Below is a small trained network, with its code and all its weights. Each question gives an input and a target symbol and asks what happens when units are switched off, that is, made to give their printed mean instead of their output.

import numpy as np


def w(rows, s, z=0):
    codes = np.array(rows[::2]) - 128.0
    scale = np.full(codes.shape[1], s)
    scale[-1] = z or s
    return codes * scale


def f(y):
    return y / 2 * (1 + np.tanh(0.7978845608 * (y + 0.044715 * y**3)))


def softmax(a):
    e = np.exp(a - a.max(-1, keepdims=True))
    return e / e.sum(-1, keepdims=True)


def log_softmax(a):
    a = a - a.max(-1, keepdims=True)
    return a - np.log(np.exp(a).sum(-1, keepdims=True))


def net(x, mask):
    ids = ['αγδζηθλμξπτφψω'.index(c) for c in x.split()]
    T = len(ids)
    res = E[ids] + P[:T]
    u = 0
    for l in range(2):
        r = res
        for j in range(2):
            rows = slice(2 * j, 2 * j + 2)
            q, k, v = (r @ M[l][rows].T for M in (Q, K, V))
            z = softmax(np.where(np.tri(T) > 0, q @ k.T / 2**0.5, -1e9)) @ v
            o = O[l][rows]
            res = res + np.where(mask[u + j], z, o[:, -1]) @ o[:, :-1]
        u += 2
        y = f(res @ A[l][:, :-1].T + A[l][:, -1])
        res = res + np.where(mask[u : u + 4], y, B[l][:, -1]) @ B[l][:, :-1]
        u += 4
    return log_softmax(res[-1] @ U[:, :-1].T + U[:, -1])


Q, K, V, O, A, B = {}, {}, {}, {}, {}, {}
E = w([
[136,188,206,175,84,222,162,106],'α',
[92,216,121,22,96,108,56,98],'γ',
[154,230,74,126,127,166,90,147],'δ',
[178,144,130,141,207,146,71,163],'ζ',
[181,151,197,73,88,188,120,107],'η',
[157,145,162,122,140,111,134,143],'θ',
[58,97,227,131,6,206,104,129],'λ',
[120,127,189,213,159,135,215,84],'μ',
[88,115,131,109,94,75,130,90],'ξ',
[147,93,159,132,149,98,160,94],'π',
[130,135,119,65,112,74,92,127],'τ',
[106,64,107,94,152,64,92,105],'φ',
[63,109,207,160,106,197,127,20],'ψ',
[75,93,173,156,147,127,70,82],'ω',
],0.022)
P = w([
[153,115,114,132,106,125,194,253],'0',
[161,82,112,171,107,117,111,87],'1',
[113,147,118,131,195,157,166,125],'2',
[188,83,126,154,94,143,70,103],'3',
[107,165,127,110,191,162,144,124],'4',
[195,81,139,162,135,128,59,39],'5',
[107,179,159,103,192,169,132,125],'6',
[197,118,149,147,107,151,40,55],'7',
[90,199,179,98,180,160,116,124],'8',
[187,127,144,154,139,134,22,7],'9',
[75,225,201,109,165,161,117,110],'10',
],0.014)
Q[0] = w([
[67,193,201,2,187,101,227,137],'0.h1',
[124,161,116,62,180,40,177,144],'0.h1',
[74,184,153,75,225,49,213,120],'0.h2',
[121,89,111,161,108,194,86,122],'0.h2',
],0.0093)
K[0] = w([
[131,204,208,124,164,189,7,98],'0.h1',
[152,156,163,145,148,136,71,112],'0.h1',
[120,183,132,151,130,186,2,108],'0.h2',
[152,89,61,108,146,79,156,152],'0.h2',
],0.0086)
V[0] = w([
[118,36,130,135,69,218,201,29],'0.h1',
[142,115,168,71,99,55,189,196],'0.h1',
[102,72,102,220,128,57,106,161],'0.h2',
[33,55,255,84,114,131,117,187],'0.h2',
],0.0077)
O[0] = w([
[112,66,236,120,73,223,125,128,65],'0.h1',
[214,1,147,13,122,113,146,98,217],'0.h1',
[119,78,142,155,118,89,94,178,3],'0.h2',
[118,124,180,155,151,41,166,66,240],'0.h2',
],0.0093,0.0018)
A[0] = w([
[116,100,148,108,171,189,98,96,252],'0.n1',
[89,79,162,107,127,194,168,133,15],'0.n2',
[140,82,197,112,46,141,43,185,207],'0.n3',
[82,166,52,51,255,103,160,250,89],'0.n4',
],0.0062,0.0023)
B[0] = w([
[1,208,96,38,91,137,120,129,225],'0.n1',
[184,194,134,158,196,38,226,100,168],'0.n2',
[109,143,97,160,131,62,169,53,239],'0.n3',
[202,115,84,196,137,48,139,152,254],'0.n4',
],0.0093,0.0057)
Q[1] = w([
[15,163,138,71,206,114,190,252],'1.h1',
[56,139,70,170,196,137,147,191],'1.h1',
[61,151,92,107,217,125,199,254],'1.h2',
[97,150,148,66,186,150,184,163],'1.h2',
],0.0068)
K[1] = w([
[125,145,174,130,89,201,29,64],'1.h1',
[98,232,118,237,225,108,2,94],'1.h1',
[98,157,101,177,174,181,13,108],'1.h2',
[111,200,130,129,92,201,115,96],'1.h2',
],0.0068)
V[1] = w([
[181,130,134,74,11,139,140,107],'1.h1',
[179,228,91,173,151,125,159,135],'1.h1',
[109,112,64,85,105,48,88,123],'1.h2',
[173,111,131,82,170,136,137,192],'1.h2',
],0.012)
O[1] = w([
[49,168,115,126,178,149,230,149,130],'1.h1',
[95,107,151,150,148,7,180,212,249],'1.h1',
[122,201,76,212,107,184,117,111,208],'1.h2',
[246,176,160,99,143,146,161,166,153],'1.h2',
],0.011,0.016)
A[1] = w([
[154,114,117,183,112,104,128,72,233],'1.n1',
[170,103,2,186,135,203,129,85,1],'1.n2',
[150,100,163,225,94,62,56,219,100],'1.n3',
[115,176,175,159,63,73,100,93,184],'1.n4',
],0.0068,0.0051)
B[1] = w([
[173,118,162,78,200,114,143,180,178],'1.n1',
[93,115,106,123,2,94,29,140,176],'1.n2',
[102,108,160,131,90,214,203,93,253],'1.n3',
[151,24,72,128,211,134,71,153,201],'1.n4',
],0.0098,0.024)
U = w([
[102,188,217,112,91,69,109,220,174],'α',
[155,155,79,228,200,63,161,98,33],'γ',
[102,113,116,113,75,165,156,255,68],'δ',
[197,79,149,163,150,171,124,183,178],'ζ',
[110,162,126,58,151,188,168,215,201],'η',
[223,169,159,128,231,125,127,164,162],'θ',
[145,137,108,199,159,104,177,30,105],'λ',
[206,142,234,154,104,44,108,115,96],'μ',
[131,120,125,152,29,134,174,95,65],'ξ',
[208,95,82,79,160,203,177,113,168],'π',
[159,215,192,206,84,23,116,134,164],'τ',
[186,112,174,205,71,77,98,123,3],'φ',
[122,125,170,189,119,71,106,116,49],'ψ',
[191,87,146,192,208,169,66,150,240],'ω',
],0.0053,0.0038)

Each question gives the input, a string of symbols that net reads in full, and the target symbol t.
The units are the heads (2 rows each of Q, K, V and O) and the neurons (one row each of A and B). Each row of codes is followed by its name. A weight is (code - 128) times the scale printed after its matrix; where a second scale follows, it is the last column's (O, A, B and U).
mask holds one flag per unit, layer by layer, with each layer's heads first. A switched-off unit (its flag False) gives its mean, the last column of its rows in O or B, instead of its output. The means were averaged over made-up inputs and are rounded, as every weight is.
A unit's drop is (log p(t) with every unit on - log p(t) with that unit switched off) / (log p(t) with every unit on - log p(t) with every unit switched off).
The circuit of an input: a set's keep is (log p(t) with only the set's units on - log p(t) with every unit switched off) / (log p(t) with every unit on - log p(t) with every unit switched off). Starting from all 12 units, units are removed one at a time, each time the one whose removal leaves the highest keep (on an exact tie, the one counted first), for as long as the keep stays at least 0.8.
units of the circuit, in order: the units of the circuit, biggest drop first
most important unit: the unit with the biggest drop
top k neurons: the k neurons with the biggest drops, biggest first
top k neurons in layer l: the k neurons of layer l with the biggest drops, biggest first
which heads matter: for each layer, one digit per head in row order, 1 if its drop is at least 0.15 and else 0, layers parted by /
input τ ξ ω ζ ξ π τ γ, target τ: units of the circuit, in order => 0.h1, 1.h2, 1.n2
input ξ τ δ, target δ: top 2 neurons => 1.n3, 0.n4
input η τ ξ, target η: units of the circuit, in order => 1.h1, 0.h1, 0.h2
input ω τ ζ δ, target ω: top 2 neurons in layer 1 => 1.n4, 1.n2
input ω ζ γ δ τ, target δ: most important unit => 1.n3
input φ δ τ ξ θ ξ μ ξ τ ω, target φ: units of the circuit, in order => 1.n2, 1.h1, 1.h2, 0.h2
input τ τ θ, target θ: top 2 neurons => 1.n2, 0.n3
input φ φ π λ ξ τ τ ξ τ τ, target φ: top 2 neurons => 1.n2, 1.n3
input α θ ω ζ λ, target λ: which heads matter => 10 / 10
input μ θ τ τ ξ τ τ ω τ τ μ, target ω: which heads matter => 01 / 10
input θ ξ μ η, target θ: which heads matter => 10 / 01
input θ τ π τ ω τ τ μ τ ω π, target ω: units of the circuit, in order => 1.n4, 1.h1, 0.h1
input θ τ τ θ π τ γ τ γ θ θ, target γ: units of the circuit, in order => 0.h1, 1.h2
input τ τ φ γ γ τ ψ, target ψ: units of the circuit, in order => 1.h2, 0.h1, 0.n1, 1.n3
input ξ γ θ α θ λ π ω, target ξ: which heads matter => 10 / 11
input τ τ α λ λ, target λ: top 2 neurons => 0.n2, 0.n3
input θ θ τ δ μ μ ζ ξ π π, target θ: which heads matter => 10 / 01
input τ π η ξ τ η θ π, target τ: units of the circuit, in order => 1.h2, 1.n2, 0.h1, 1.n3
input π θ ξ η τ ξ η π, target π: which heads matter => 10 / 11
input τ τ τ ω, target τ: which heads matter => 10 / 11
input ψ θ π α η τ, target ψ: most important unit => 1.h2
input ξ τ τ τ τ δ, target ξ: which heads matter => 10 / 10
input λ ω τ π τ ξ ξ γ, target λ: top 4 neurons => 0.n3, 0.n2, 1.n2, 1.n1
input θ α ξ ψ, target θ: top 2 neurons => 1.n3, 1.n2
input φ τ τ α ξ ξ η α γ θ, target φ: which heads matter => 11 / 11
input η δ γ α η μ γ λ θ θ ψ, target ψ: top 2 neurons => 0.n1, 0.n2
input π π π δ ξ ψ ξ ξ, target π: units of the circuit, in order => 1.h1, 0.h1
input τ α ξ τ τ α τ ξ, target τ: top 3 neurons => 1.n2, 1.n3, 1.n4
input θ π ξ τ α μ η τ τ ζ π, target ζ: top 4 neurons => 1.n3, 1.n4, 0.n4, 0.n1
